Below is a small trained network, with its code and all its weights. Each question gives an input and a class and asks what happens when units are switched off, that is, made to give their printed mean instead of their output.

import numpy as np


def w(rows, s, z=0):
    codes = np.array(rows[::2]) - 128.0
    scale = np.full(codes.shape[1], s)
    scale[-1] = z or s
    return codes * scale


def norm(h):
    return h / np.sqrt((h * h).mean(-1, keepdims=True) + 1e-5)


def f(y):
    return y / 2 * (1 + np.tanh(0.7978845608 * (y + 0.044715 * y**3)))


def log_softmax(a):
    a = a - a.max(-1, keepdims=True)
    return a - np.log(np.exp(a).sum(-1, keepdims=True))


def net(x, mask):
    res = np.array(x, float).reshape(1, 6) / 4 @ E
    u = 0
    for l in range(3):
        y = f(norm(res) @ A[l][:, :-1].T + A[l][:, -1])
        res = res + np.where(mask[u : u + 3], y, B[l][:, -1]) @ B[l][:, :-1]
        u += 3
    return log_softmax(norm(res)[-1] @ U[:, :-1].T + U[:, -1])


A, B = {}, {}
E = w([
[164,108,128,181,79,77,180,92,96,197,231,78],'x0',
[61,59,154,179,208,54,134,108,138,145,98,196],'x1',
[81,182,118,102,162,42,63,177,147,119,122,75],'x2',
[111,118,180,179,143,70,255,119,159,199,81,68],'x3',
[182,158,171,84,76,34,201,100,90,142,168,68],'x4',
[47,158,204,36,91,192,185,186,133,185,180,160],'x5',
],0.0069)
A[0] = w([
[133,148,103,156,162,118,125,181,171,137,38,77,138],'L0N1',
[102,112,178,102,149,9,175,119,123,125,91,136,8],'L0N2',
[83,99,134,98,133,43,124,123,134,73,103,166,217],'L0N3',
],0.011,0.0011)
B[0] = w([
[117,130,46,67,25,152,155,37,70,76,117,134,243],'L0N1',
[69,191,255,170,92,186,85,192,130,228,100,178,254],'L0N2',
[165,153,78,113,198,114,38,122,164,224,191,86,230],'L0N3',
],0.0091,0.006)
A[1] = w([
[143,65,123,115,154,108,89,67,89,61,189,208,5],'L1N1',
[209,122,126,77,102,98,176,120,89,123,248,119,64],'L1N2',
[61,139,131,49,135,126,214,211,206,94,162,69,100],'L1N3',
],0.011,0.0015)
B[1] = w([
[78,76,116,125,109,18,134,233,201,138,118,127,237],'L1N1',
[155,79,109,47,116,208,151,32,2,108,53,48,253],'L1N2',
[169,224,132,133,82,74,97,67,171,194,222,136,228],'L1N3',
],0.0091,0.0053)
A[2] = w([
[227,183,182,185,117,17,147,67,132,157,125,87,233],'L2N1',
[142,43,147,225,80,208,247,137,166,159,184,114,254],'L2N2',
[67,85,73,149,205,179,84,58,155,107,131,212,110],'L2N3',
],0.013,0.00046)
B[2] = w([
[120,233,113,51,152,199,72,162,152,101,233,179,253],'L2N1',
[208,130,37,55,71,137,93,82,192,67,244,118,249],'L2N2',
[156,128,196,254,166,121,183,200,133,222,98,183,245],'L2N3',
],0.0097,0.0068)
U = w([
[177,63,34,211,185,55,109,118,173,76,106,172,42],'0',
[61,148,221,166,191,129,135,164,135,233,112,197,182],'1',
[155,116,97,65,104,126,176,2,63,75,128,70,186],'2',
[144,189,120,58,100,138,97,90,149,144,238,137,210],'3',
[44,64,192,113,185,52,184,125,144,56,129,136,2],'4',
],0.0091,0.0032)

Each question gives the input, the list of numbers given to net, and the class t.
The units are the neurons (one row each of A and B). Each row of codes is followed by its name. A weight is (code - 128) times the scale printed after its matrix; where a second scale follows, it is the last column's (A, B and U).
mask holds one flag per neuron, layer by layer. A switched-off neuron (its flag False) gives its mean, the last column of its row in B, instead of its output. The means were averaged over made-up inputs and are rounded, as every weight is.
A unit's drop is (log p(t) with every unit on - log p(t) with that unit switched off) / (log p(t) with every unit on - log p(t) with every unit switched off).
The circuit of an input: a set's keep is (log p(t) with only the set's units on - log p(t) with every unit switched off) / (log p(t) with every unit on - log p(t) with every unit switched off). Starting from all 9 units, units are removed one at a time, each time the one whose removal leaves the highest keep (on an exact tie, the one counted first), for as long as the keep stays at least 0.8.
units of the circuit, in order: the units of the circuit, biggest drop first
unit that matters most: the unit with the biggest drop
k most important neurons: the k neurons with the biggest drops, biggest first
top k neurons in layer l: the k neurons of layer l with the biggest drops, biggest first
input [0,-7,-7,0,1,-8], class 2: 2 most important neurons -> L0N2, L1N2
input [-3,2,5,0,-6,-2], class 0: units of the circuit, in order -> L2N1
input [0,5,7,7,7,-8], class 1: 3 most important neurons -> L0N2, L2N2, L1N3
input [-6,-4,-4,-1,1,-5], class 0: 2 most important neurons -> L1N2, L0N2
input [1,8,-4,5,-8,1], class 0: units of the circuit, in order -> L2N2, L2N1
input [1,-6,7,-1,4,-6], class 2: units of the circuit, in order -> L1N2, L0N2
input [3,-1,3,-5,-5,-6], class 0: 2 most important neurons -> L0N2, L1N1
input [8,7,1,6,-4,7], class 3: 2 most important neurons -> L2N2, L2N3
input [-7,-3,-7,-2,-4,-6], class 1: top 2 neurons in layer 2 -> L2N3, L2N2
input [-6,2,-3,-1,1,4], class 1: 2 most important neurons -> L2N2, L0N3
input [1,4,8,-2,2,7], class 1: 2 most important neurons -> L0N2, L2N2
input [2,-3,-2,-3,1,-7], class 2: 2 most important neurons -> L0N2, L1N2
input [1,-1,-8,-8,-3,-6], class 0: 2 most important neurons -> L1N1, L0N2
input [-4,-7,6,7,3,-2], class 2: units of the circuit, in order -> L0N1
input [7,3,-6,-4,-8,1], class 0: top 2 neurons in layer 2 -> L2N2, L2N1
input [-2,-4,-4,-8,4,-8], class 0: units of the circuit, in order -> L1N1, L2N1, L1N3
input [-3,-2,-8,2,-6,-5], class 0: units of the circuit, in order -> L2N2, L0N3, L0N2, L2N3
input [-3,-1,3,-3,1,-6], class 0: top 2 neurons in layer 2 -> L2N1, L2N2
input [6,-1,0,2,-3,2], class 2: 2 most important neurons -> L1N2, L0N2
input [1,2,-1,-5,3,-4], class 0: top 2 neurons in layer 0 -> L0N2, L0N1
input [5,7,4,1,-1,0], class 1: unit that matters most -> L0N2
